Here is a tiny trained network, its code and every weight. The questions are about switching its units off for an input and a class, where a switched-off unit gives its printed mean instead of its output.

import numpy as np


def w(rows, s, z=0):
    codes = np.array(rows[::2]) - 128.0
    scale = np.full(codes.shape[1], s)
    scale[-1] = z or s
    return codes * scale


def norm(h):
    return h / np.sqrt((h * h).mean(-1, keepdims=True) + 1e-5)


def f(y):
    return y / 2 * (1 + np.tanh(0.7978845608 * (y + 0.044715 * y**3)))


def log_softmax(a):
    a = a - a.max(-1, keepdims=True)
    return a - np.log(np.exp(a).sum(-1, keepdims=True))


def net(x, mask):
    res = np.array(x, float).reshape(1, 3) / 4 @ E
    u = 0
    for l in range(3):
        y = f(norm(res) @ A[l][:, :-1].T + A[l][:, -1])
        res = res + np.where(mask[u : u + 9], y, B[l][:, -1]) @ B[l][:, :-1]
        u += 9
    return log_softmax(norm(res)[-1] @ U[:, :-1].T + U[:, -1])


A, B = {}, {}
E = w([
[155,111,85],'x0',
[3,159,100],'x1',
[87,223,114],'x2',
],0.0039)
A[0] = w([
[57,189,119,174],'L0N0',
[83,5,237,196],'L0N1',
[85,125,171,168],'L0N2',
[247,128,120,54],'L0N3',
[193,139,213,159],'L0N4',
[254,132,129,167],'L0N5',
[237,143,16,254],'L0N6',
[214,174,56,140],'L0N7',
[143,174,250,239],'L0N8',
],0.0048,0.0017)
B[0] = w([
[126,252,121,236],'L0N0',
[195,140,27,227],'L0N1',
[191,171,138,164],'L0N2',
[87,96,227,184],'L0N3',
[138,202,95,186],'L0N4',
[127,192,254,239],'L0N5',
[133,19,240,251],'L0N6',
[110,30,150,170],'L0N7',
[201,234,198,216],'L0N8',
],0.0037,0.0019)
A[1] = w([
[222,78,169,176],'L1N0',
[228,148,224,168],'L1N1',
[170,168,255,131],'L1N2',
[135,84,48,200],'L1N3',
[134,131,43,150],'L1N4',
[178,54,166,253],'L1N5',
[204,186,201,206],'L1N6',
[55,209,174,206],'L1N7',
[127,158,98,11],'L1N8',
],0.0061,0.0024)
B[1] = w([
[65,194,155,223],'L1N0',
[140,178,199,253],'L1N1',
[215,138,253,227],'L1N2',
[77,89,188,158],'L1N3',
[133,122,180,150],'L1N4',
[42,151,123,229],'L1N5',
[190,130,204,237],'L1N6',
[209,176,12,240],'L1N7',
[122,172,130,107],'L1N8',
],0.0053,0.0035)
A[2] = w([
[176,149,7,55],'L2N0',
[227,159,216,112],'L2N1',
[44,224,104,22],'L2N2',
[2,11,155,107],'L2N3',
[26,194,119,22],'L2N4',
[100,41,71,69],'L2N5',
[222,195,163,48],'L2N6',
[142,208,179,90],'L2N7',
[177,40,127,247],'L2N8',
],0.0048,0.0015)
B[2] = w([
[23,127,179,166],'L2N0',
[167,164,179,253],'L2N1',
[80,136,20,162],'L2N2',
[111,1,99,177],'L2N3',
[63,88,90,141],'L2N4',
[116,84,249,117],'L2N5',
[180,114,104,194],'L2N6',
[205,65,31,192],'L2N7',
[65,193,199,144],'L2N8',
],0.0044,0.0023)
U = w([
[188,116,43,2],'0',
[205,209,118,170],'1',
[63,198,1,254],'2',
[44,50,106,240],'3',
[180,160,214,254],'4',
[170,177,73,2],'5',
],0.0074,0.0037)

Each question gives the input, the list of numbers given to net, and the class t.
The units are the neurons (one row each of A and B). Each row of codes is followed by its name. A weight is (code - 128) times the scale printed after its matrix; where a second scale follows, it is the last column's (A, B and U).
mask holds one flag per neuron, layer by layer. A switched-off neuron (its flag False) gives its mean, the last column of its row in B, instead of its output. The means were averaged over made-up inputs and are rounded, as every weight is.
A unit's drop is (log p(t) with every unit on - log p(t) with that unit switched off) / (log p(t) with every unit on - log p(t) with every unit switched off).
unit that matters most: the unit with the biggest drop
k most important neurons: the k neurons with the biggest drops, biggest first
top k neurons in layer l: the k neurons of layer l with the biggest drops, biggest first
drop of u: that unit's drop, to one decimal
input [4,5,-2], class 3: 2 most important neurons : (L0N5 L0N8)
input [-6,4,-5], class 3: 2 most important neurons : (L0N1 L0N5)
input [-1,1,3], class 2: top 2 neurons in layer 1 : (L1N2 L1N1)
input [7,0,-2], class 3: unit that matters most : L0N8
input [-2,7,-4], class 2: 3 most important neurons : (L0N6 L0N0 L0N7)
input [-1,2,3], class 2: top 3 neurons in layer 1 : (L1N2 L1N1 L1N6)
input [4,1,2], class 3: 2 most important neurons : (L0N8 L0N5)
input [-7,4,1], class 2: drop of L1N2 : 0.2
input [0,5,0], class 2: drop of L2N0 : 0.0
input [-2,2,-5], class 3: drop of L1N2 : 0.1
input [7,5,-1], class 3: drop of L0N5 : 0.1
